In the rows, 128 means zero.
Known rows:
[134  39 132 146 111 124 108  96  77 107 117 109 148 112 132 131 161 131
  88 148 182 136 136 105 140 124 160]: gurek
[100  87 155 139  87 137 148 104  94 123 124 126 126  69  61  90 159 183
  63 121 156 101 156  68 184 133 138]: klebil
[155 143 136 148 147 117 133  76 100 113 135 183  84 109  59  55 103 125
 147 130 107  87 147  94 124 120 100]: drustor
[ 95  94 116 140 126 125 107 125 155 111 110 122 139 115 116  98 122 138
 104 134 143 167 122 137 119 129 122]: geski
[117  62 138 139 106 146 127 125  81 128 116 105 139 100 153  93 159 153
  78 126 146 126 157 117 158 110 120]: bastu
[171 123 122 146 149 108 106 109 100 118 136 146 110 134 129  72  95  96
 156 118  94 108 154 136 111 102  96]: drofiflal
[166 131 124 145 142 106 103 118 106 121 144 136 110 137 122  72  93 102
 159 109  93 107 156 131 127 118  99]: reker
[116 187 149  90 121 160  72 136 111 168 148 108  89 184 115 225 184 172
 162  98 135 108 101 109 127 157 198]: basa
[154 130 127 129 135 136  15 134  96 120 150 125  87 132  93 100 103  98
 187  95 114  93 138 127 119 155 126]: bitriflom
[159 138 129  98 125 144 173 155 118 124 131 138 147  87 157 185 119  86
 141 150 160  61 108 126 157 159 134]: rogru
[173 122 123 143 143  73  89 104 117 101 154 130 130 150  86 106  90  96
 169 109 115 106 152 108 137 147 137]: sasak
[134 178 136 109 145 147 166 109 106 171 122 131  93 190 173 188 181 165
 142 127 108 128 117 117 108  98 155]: getos
[ 79 142 129 107 106  96 106 138 139 127  90 113 148 128 118 134  94 151
 117 136 112 153 126 121 191 127 151]: netrobo
[115  56 134 145 109 156 131 127  78 133 111 108 134  91 168  88 162 146
  75 130 142 136 156 124 149 101 112]: travuk
[160  56 121 140  94 150 112  79  74 143 149  97 166  97 110 146 144 128
  79 153 210 167 158 139 127  70 124]: filur
[106  82 127 126  85 138 132 135  82 117 114  76 151 108 140  84 141 165
  77 120 140 133 164 122 209 122 152]: tobra
[105 137  90 122 153 114 133 150 183 108 118 136 135 139 137 118 112 160
 123 110 171 149 104 137 114 144 125]: vefleti
[176 122 121 147 154 100  95 100 102 111 140 139 110 142 116  87  88  91
 162 119 107 113 148 123 121 125 117]: tetulo
[166 184 128 100 119 131 145  91 121 186 168 101 136 188  96 245 163 157
 141 128 165 157 129 119 113  85 169]: gregrul
[109 169 196 149  88 167 206 139 162 118 155  91 123 149 132 153 181  88
 126 108  47 136 107 169  74 141 129]: miste
[154 133 120 101 128 138 173 168 127 132 133 138 154  91 167 185 119  90
 140 154 151  60 117 120 163 164 133]: klokegur

Facts:
truskos Λ f; vudrur Λ d; getos Λ f; suplo Λ g; bitum Λ g; vagrotal Λ f
gadil Λ c; flerum Λ f; forok Λ e; zolin Λ d; stema Λ c; stima Λ b
beklisku Λ a; klokegur Λ a; skepler Λ f; plutul Λ a; brofin Λ b; rogru Λ a
gribrasu Λ e; manul Λ e; bregis Λ c; bitim Λ a; klegilor Λ c; lefin Λ c
pumos Λ c; bastu Λ d; zogre Λ f; trepor Λ b; klatro Λ g; basa Λ f
droskek Λ e; pliger Λ b; trepin Λ d; kleval Λ e; mabam Λ a; skozan Λ g
disol Λ d; rutruk Λ b; gregrul Λ f; miste Λ g; nikevem Λ e; klebil Λ d
klasko Λ g; filur Λ d; fodros Λ d; kastem Λ f; gidrol Λ a; kletrom Λ c
vikom Λ b; plegu Λ g; kluti Λ e; pledriflel Λ f; tolan Λ b; travuk Λ d
bridrer Λ d; tobra Λ d; nuklom Λ e; geski Λ c; traven Λ b; kugabek Λ d
lepo Λ c; debepla Λ a; kista Λ e; klugra Λ a; tribrok Λ c; vefleti Λ e
stoguk Λ c; degin Λ e; seplam Λ c; patutil Λ b; stinem Λ e; plerom Λ d
vibo Λ b; vopi Λ e; netrobo Λ b; gogar Λ a; giri Λ f; skivom Λ g
dustudre Λ b; gurek Λ d; bebro Λ f; drelik Λ g; tremem Λ b; sabragre Λ g
kabo Λ c; fuduplim Λ b; kloskozi Λ a; fanek Λ e; gruskem Λ a; fofo Λ f
notruzak Λ a; drafatri Λ b; metren Λ g; truskos μ flagra; vudrur μ nirek; getos μ skavokik
suplo μ nesir; bitum μ zumisel; vagrotal μ kidomam; gadil μ steklo; flerum μ sasak; forok μ reker
zolin μ rono; stema μ kedrem; stima μ drustor; beklisku μ bitriflom; klokegur μ nirek; skepler μ sogepur
plutul μ drustor; brofin μ zumisel; rogru μ feflo; gribrasu μ plinel; manul μ stosko; bregis μ nirek
bitim μ sasak; klegilor μ kidomam; lefin μ zumisel; pumos μ nesir; bastu μ drofiflal; zogre μ plinel
trepor μ plinel; klatro μ drustor; basa μ bitriflom; droskek μ brabrasto; pliger μ naplar; trepin μ nesir
kleval μ nirek; mabam μ zumisel; skozan μ naplar; disol μ sogepur; rutruk μ fibrul; gregrul μ zumisel
miste μ kidomam; nikevem μ sogepur; klebil μ drustor; klasko μ sogepur; filur μ zumisel; fodros μ skavokik
kastem μ steklo; gidrol μ steklo; kletrom μ flagra; vikom μ feflo; plegu μ sitrem; kluti μ zumisel
pledriflel μ pogropli; tolan μ kidomam; travuk μ steklo; bridrer μ kidomam; tobra μ flagra; nuklom μ bitriflom
geski μ grunagim; traven μ skavokik; kugabek μ naplar; lepo μ feflo; debepla μ plinel; kista μ grunagim
klugra μ reker; tribrok μ naplar; vefleti μ naplar; stoguk μ fikla; degin μ kidomam; seplam μ flagik
patutil μ sogepur; stinem μ flagra; plerom μ bitriflom; vibo μ tetulo; vopi μ tetulo; netrobo μ sitrem
gogar μ skavokik; giri μ fikla; skivom μ rono; dustudre μ fikla; gurek μ pogropli; bebro μ sitrem
drelik μ drofiflal; tremem μ bitriflom; sabragre μ bitriflom; kabo μ sitrem; fuduplim μ brabrasto; kloskozi μ flagra
fanek μ drustor; gruskem μ flagik; fofo μ drustor; notruzak μ sitrem; drafatri μ sasak; metren μ nirek

Rows:
No name comes twice in this set of rows, the named rows included.
[ 97  74 145 124  93 202  58 163  66 143 124  87 102  86 144  93 168 154
  99  97 146 114 145 133 156 130 115] | plerom
[143 170 151  99 111 149 200 138 127 126 126 173 119  54  85 167 125 123
 130 146 162  33 107  89 173 168 133] | plutul
[173 153 128 142 113 185 171 102 144 152 184 119 134 164  94 190 168  74
 129 217 138 176 114 179  46 109 155] | bitum
[184 161 122  87 100 165 175 147 121 162 164 118 176  68 118 201 106  85
 133 152 177  88 137 153 152 117 103] | mabam
[156 116 171 163 123  61 107  72 119  67 138 115 140 140  91 134 102  68
 168  52 103 110 119 124 105 136 126] | kidomam
[120 162 147 125 118 223 104 167 140 145 161 111  78 155 121 149 187 103
 151 173  92 128 104 168  68 170 155] | sabragre
[132 186 148 109 147 143 179  62 105 153 119 171  76 165  91 196 190 176
 131 151 141 109  90  74 110 113 180] | fofo
[121 173 154 140 114 175 202 104 163 128 156 159  87 140  55 139 186 131
 116 192  96 113 107 112  90 166 173] | klatro
[127 105 110 143 114 151 109 112 140 148 130 116 156  97 100 113 113 123
  90 152 171 204 139 175  96  75  88] | lefin
[196 146 116 136 125 107  97  97 114 143 182 110 145 126  68 116  78  98
 156 115 136 139 175 146 116  83  92] | zumisel

The same elements again, as new rows of numbers:
Known rows:
[120 159  91 130 122  90 127 161 116 158  87 126 122 123 117 197 105 115
 139  80 134 113  89 123 123 121 136 151 138 150 150 124 143 117 138 131
  87 134 115 177  92 125 112 142]: bitriflom
[150 181 116 113 122 155 137 119 158 141 195 149 146 115 156 226 170 124
  58 136 141 158 119 116 125  97 109 180 142 127 145 133 128 132 150 125
 160 147 131  84 122 127 177 186]: kluti
[125  48 137 168 171 130 131 130 139 109 132 103 119  89 133  20 108  83
 137 154  23 157 129 156 134 102 115 101 105 135 131 128 125 129 108 121
 113 111  98 144 181 125 156 124]: skozan
[115 195 151 137 168 176  74 106 118 134  95 132 137 150 136  60  96  84
 168 175 195  89 132 153 138 148 145 136  98 144 199 112 102 111 134  74
 161 116 131 119 130 103  50 167]: stima
[139 152 116 121 144  89 109 140 140 149  61 119 124  98 113 158  94  99
 131  78 120 131 109 104 133 151 114 147 129 148 140 130 135 121 151 129
 105 138 118 146 131 116 134 159]: plerom
[144  73 120 126 134 111 129 129 142 123 112 127 121 122 126 103 150 168
 118 104 117 133 132  99 135 116 120 119 138 124 116 138 129 142 128 139
 106 129 129 143 142 133 183 104]: gruskem
[114 130 112 141 109 133 141 148 111 133 144 131 124 143 131 161 131 138
 127 130 140 121 116 137 119 107 139 132 126 132 129 125 138 128 114 132
 114 124 126 153  94 138 115 100]: skavokik
[121 103  98 172  75 119 139 146 121 141 142 132 124 141 135 166 122 176
 147 179 155 133 116 145 114 131 131 106 101 109 121 121 143 127 126 132
 141 135 102 121  73 126 107  98]: sogepur
[144 175 131 120  86 142 146 110 146 131 138 125 137 115 115 203 153 139
  95 143 191 131 146 102 129 134 108 157 128 140 110 135 153 141 132 125
 136 140 150  56  91 142  99 169]: stinem
[128 142 129 115 125 107 136 123 137 124 176 128 126 142 121 113 151 152
 178 105 104 119 143 146 132 100 121 110 144 122  93 115 111 129 125 133
 103 132 127 120 133 111 107 147]: kastem
[109 163 108 147 150 172  96 150 129 153 119 139 119 148 137 109 140 152
 157 122 181  99 123 106 132  91 157 134 126 131 195 122 132 138 109 102
 114 127 127 175  94 126  98  82]: drustor
[134 129 132 104 152 112 133 120 119 143  74 133 113 124 130 105 135 156
 127 130 128 132 124  92 120 176 141 116 145 102 136 129 131 129 126 151
 153 130 139 132 162 145 192  64]: geski
[114 131 112 142 108 134 143 149 110 133 145 131 124 143 130 163 132 138
 126 130 140 120 116 137 119 107 139 133 127 132 128 125 139 128 114 133
 115 125 126 153  95 138 113 101]: steklo
[113 131 109 141 110 135 140 151 110 135 145 131 125 143 131 166 131 137
 126 127 140 120 114 137 120 106 141 134 127 132 132 126 138 127 116 132
 114 125 125 156  93 137 114  99]: grunagim
[134 102 104 151 164  77  87 142 140 125  64 111 138  81 106  92  63  79
 141  80  78 157 111 132 146 132 134 113 120 147 133 137 138 124 145 115
  79 129 108 150 174 109 113 150]: sabragre
[135 171 109 103 138  64 122 135 143 147 120 123 124 123 109 148 126 130
 191  56  98 112 116 131 135 114 119 128 155 138 114 114 116 119 149 132
  76 141 116 143 131  98 100 189]: basa
[102 103 178 102  92 161 107 117 111  97 127 132 149 155 125 128  80  49
 129 150 112  85 130 165 132 189 148 122 120 117 146 137 107 101 161 113
 184 113 123 134 114 112  45 222]: tolan
[113 131 111 141 109 135 140 150 111 135 145 131 124 144 131 163 131 138
 126 128 140 120 115 137 119 106 139 134 128 131 131 125 138 127 115 132
 115 125 125 157  95 137 116 100]: sasak
[119 164 154 133 129 140 116 105 100 117 122 124 143 146 130 111  86  69
 140 179 157 109 125 182 125 164 129 135  98 144 139 115 109 100 137 104
 163 113 129  98 130 113  67 189]: dustudre
[124 152  94 133 130 140 129 151 114 135 199 159 144 150 160 204 140 136
  81 118 132 156 101 153 118  77 144 152 138 122 137 127 119 122 132 132
 134 136 124 156 125 124 171 101]: zumisel
[126 156 141 100 142 113 149 119 128 116 182 122 123 143 117 103 160 132
 166  87  98 117 148 148 131  85 118 124 152 137  82 115 109 130 112 136
  87 123 144 124 147 121 115 141]: bebro

Rows:
No name comes twice in this set of rows, the named rows included.
[146 135 119 151  68 134 147 114 164 147 138 123 126 106 132 190 154 163
 120 197 165 134 134 108 122 152  94 135 108 115 133 128 152 137 144 126
 168 147 109  51  71 129 112 183] | nikevem
[137 137 147 126 123 159 178 117 159 146 150 108 104  98 142 152 181 107
 109 175  87 116 126 109 120 112  81 166 127 141 155 122 140 133 119 133
 148 128 112 100  98 143 155 200] | vefleti
[126 136 142 161  95 125 115 102 112 123 119 124 143 143 135 116  78 106
 159 229 174 121 125 191 120 190 118 108  73 122 129 112 114 100 148 105
 190 123 107  66 111 102  59 185] | patutil
[127 154 132 138 172 169  81 127 152 143  91 133 121 123 132  69 128 135
 147 118 164 118 143  91 142 122 134 130 119 130 185 128 123 142 123  99
 132 133 130 145 131 118 119 100] | klebil
[139  95 121 164  99 116 122 123 144 131 116 125 125 115 130 124 110 157
 138 176 142 151 136 127 123 163 108 104  95 108 115 128 135 130 138 129
 160 140 105  93 111 117 127 115] | disol
[129  99 149 139 153 141 153 126 139 132 126 112 104 106 140  84 139 102
 127 152  65 131 127 131 120 124  95 135 115 136 138 122 123 127 113 135
 140 121 109 142 137 133 173 132] | kugabek
[132 104 147 109 172 121 164 118 124 149  88 118  91 112 144  65 154 137
 135 159  65 125 117 102 112 164 118 120 140 107 149 119 123 125 112 160
 161 121 119 145 169 150 228  79] | tribrok
[134 192 130 126 142 186 107 118 171 159 114 130 121 114 134 135 170 140
 129 141 188 103 141  71 140 111 121 162 131 136 205 128 140 148 129  96
 140 140 133 103  92 130 102 167] | fanek
[121 102 156  89  65 170 141 129 164 121 145 130 132 118 123 206 154 108
  89 118 105  99 140  83 134 151 124 148 153 110 148 153 145 138 156 134
 162 138 126 118  76 138  95 220] | degin
[133 157 126 113 111  99 131 117 130 114 174 130 137 149 110 129 143 164
 173  99 145 128 155 149 134 108 126 106 142 124  68 119 116 133 125 131
  97 135 145  96 132 113  85 130] | truskos
[148  87 119 125 120 101 125 122 133 114 111 128 132 127 115 116 142 182
 112 100 157 143 146  99 137 125 123 113 134 127  87 141 135 145 126 138
 101 132 147 116 143 136 162  89] | kloskozi
[143 143 118 127 153 137 111 129 138 126 171 151 146 122 155 158 128 120
  75 114 116 174 121 135 126 110 122 149 131 122 129 133 110 126 144 128
 151 141 127 127 161 116 191 118] | filur
[114  61 158 101  96 153 114 139 144 106 121 133 132 127 121 140 112 102
 107  96  82 116 141 102 135 162 138 116 142 103 129 153 128 132 151 138
 155 130 122 159 114 127 114 153] | bridrer
[135 115 115 144  92  92 133 120 148 130 175 129 125 141 126 116 143 189
 198 154 118 131 143 153 127 123 112  84 120  98  88 111 115 128 137 133
 129 143 103  88 113 100  95 144] | skepler
[110  14 148 130 116 142  92 143 144  83 125 124 147 110 114  76  80  82
 117  96  40 141 143 129 149 142 158  83 131 103 122 158 131 134 145 123
 128 121 113 162 159 120  92 145] | miste

Now the same elements, written a new way:
Known rows:
[125 130 155 155 104 143 142  95 130  54 109 124 123  98 144 101  55 111
 131 118  91 130 142 182 142 154 145 117 153 115 139]: fibrul
[ 69 157 104 210  82 166 130 102 159  63 118 121 129  78 140 104  73  91
 143 155 121 149 145 163 182 150 148 122 134 118 130]: rutruk
[183 136 130 166 148 143 117 141 139  85  56 116 116  88 169 175 101 107
 118 139 104 109 137 166 177 156 135 139 133 104 121]: lepo
[155 134 153 159  95 151 139 105 139  60 100 124 122 101 165  83  57 107
 123 127  87 124 158 180 142 154 146 122 152 109 135]: nirek
[179 148 115 197 128 151 122 105 136 118 101 116 113 106 158 110 101 114
 117 128 120 103 167 136 192 135 139 125 156  90 118]: kleval
[208 140 128 170 138 151 116 151 149  90  46 115 115  90 192 155 102 103
 112 146  98 104 152 164 177 155 136 143 133  98 118]: bregis
[122 145 123 182 158 141 110 109 136 104 126 112 121 101 143 135  89 127
 139 120 144  77 147 118 193 143 139 118 161  99 125]: stinem
[ 99 133 162 144 124 140 127 111 139  47 125 120 130  96 151 106  45 121
 145 118 110  99 137 161 143 163 147 114 156 117 142]: flagra
[152 138 136 154 169 140 103 156 148  77  71 111 122  85 177 179  91 117
 134 139 122  78 132 146 178 164 135 136 138 107 124]: kletrom
[147 147 114 195 123 139 129  81 113 121 111 118 117 105 100 146 112 131
 128 116 128 148 145 142 184 129 145 117 156 108 120]: vefleti
[110 138 134 199 123 144 137 105 117  98 112 117 113  90 136 138  99 105
 111 105 129  56 156 156 200 127 136 123 160  93 119]: degin
[ 31 152 119 213  69 168 143 111 149  47 119 121 126  64 138 113  72  78
 130 139 126  98 149 181 191 142 146 124 137 116 127]: tolan
[ 31 125 120 194 106 160 144  80 135  55  99 124 127 111 127 112  37  65
 140 158 124 167 157 178 168 180 150 116 129 116 144]: klebil
[ 50 135 131 166  84 159 146 110 136  56 118 122 132 104 129 104  47  88
 148 155 122 167 154 176 160 172 154 131 140 117 131]: fodros
[100  89 158  93 133 131 157  98 116  92 139 126 114 143 148 120  67  91
 150 125 135 166 155 178 135 184 148 145 168  78 130]: mabam
[147 124 147 120 169 144 146 160 126  93  66 122 117 101 120 142  64  90
 156 112  86 118 159 166 161 161 152 139 157 104 131]: giri
[ 69 161 104 206  80 167 126 106 160  64 118 119 132  79 139 104  73  97
 146 156 128 150 146 156 181 151 152 122 135 121 130]: patutil
[ 54 114 132 149 102 147 151  96 151  54 144 129 125 111 151 101  67  78
 166 158 121 176 151 179 147 176 148 137 142 100 136]: filur
[ 95 108 157 112 116 142 151 110 101  94 113 120 121 136 125 123  48  98
 132 121 136 155 158 176 148 180 154 138 166  92 126]: rogru
[125 129 155 156 104 143 141  96 130  54 110 125 123  99 144 101  56 111
 131 117  92 128 143 182 142 154 146 117 153 115 139]: grunagim
[169 129 145 123 154 149 148 159 125 101  55 123 116 106 119 135  71  92
 151 115  83 135 167 170 157 158 154 142 157 105 128]: bebro

Rows:
No name comes twice in this set of rows, the named rows included.
[ 78 137 130 167  77 167 144 119 145  60 107 122 130 106 150  85  49  82
 140 163 116 161 169 176 160 172 154 135 139 111 128] | vudrur
[155 124 118 177 154 132 128  82 142 111 139 122 109 110 157 127 120 110
 143 124 125 118 150 139 179 139 132 127 159  79 126] | kluti
[158 127 134 130 183 140 150 159 118  96  70 121 119 102 112 136  49  87
 151 115  64 127 138 174 184 159 139 148 160  91 126] | basa
[148 106 149 103 185 133 150 146 141  92  91 129 111 109 142 139  83  82
 175 115  87 128 156 168 149 165 145 146 160  88 135] | gregrul
[106 119 165 125 156 144 158 170 116  79  66 122 115  90 120 150  62  76
 143  96  91  67 162 185 170 153 149 142 160 101 128] | vagrotal
[ 87 125 172 158  91 144 154 106 120  40 113 125 121  85 143 110  55  97
 118 101  97  79 147 199 149 147 143 120 156 113 136] | kidomam
[107 122 143 183 122 145 140  68 127  55  92 126 119 105 142 110  45  90
 124 122  96 130 147 182 150 162 143 103 143 114 151] | drustor
[ 80 159  90 218  97 163 134 101 151  65 122 120 130  78 131  98  58  88
 137 157  99 161 124 169 206 147 136 130 137 106 125] | tremem
[150 134 151 158  89 147 143  96 129  63 100 125 122 100 142  94  63 112
 125 121  87 147 151 184 139 151 149 119 152 115 135] | sitrem
[107 109 144 121 131 138 157 109  93  97 119 119 123 137 117 117  32  95
 125 123 111 165 137 185 172 177 142 147 168  80 121] | beklisku

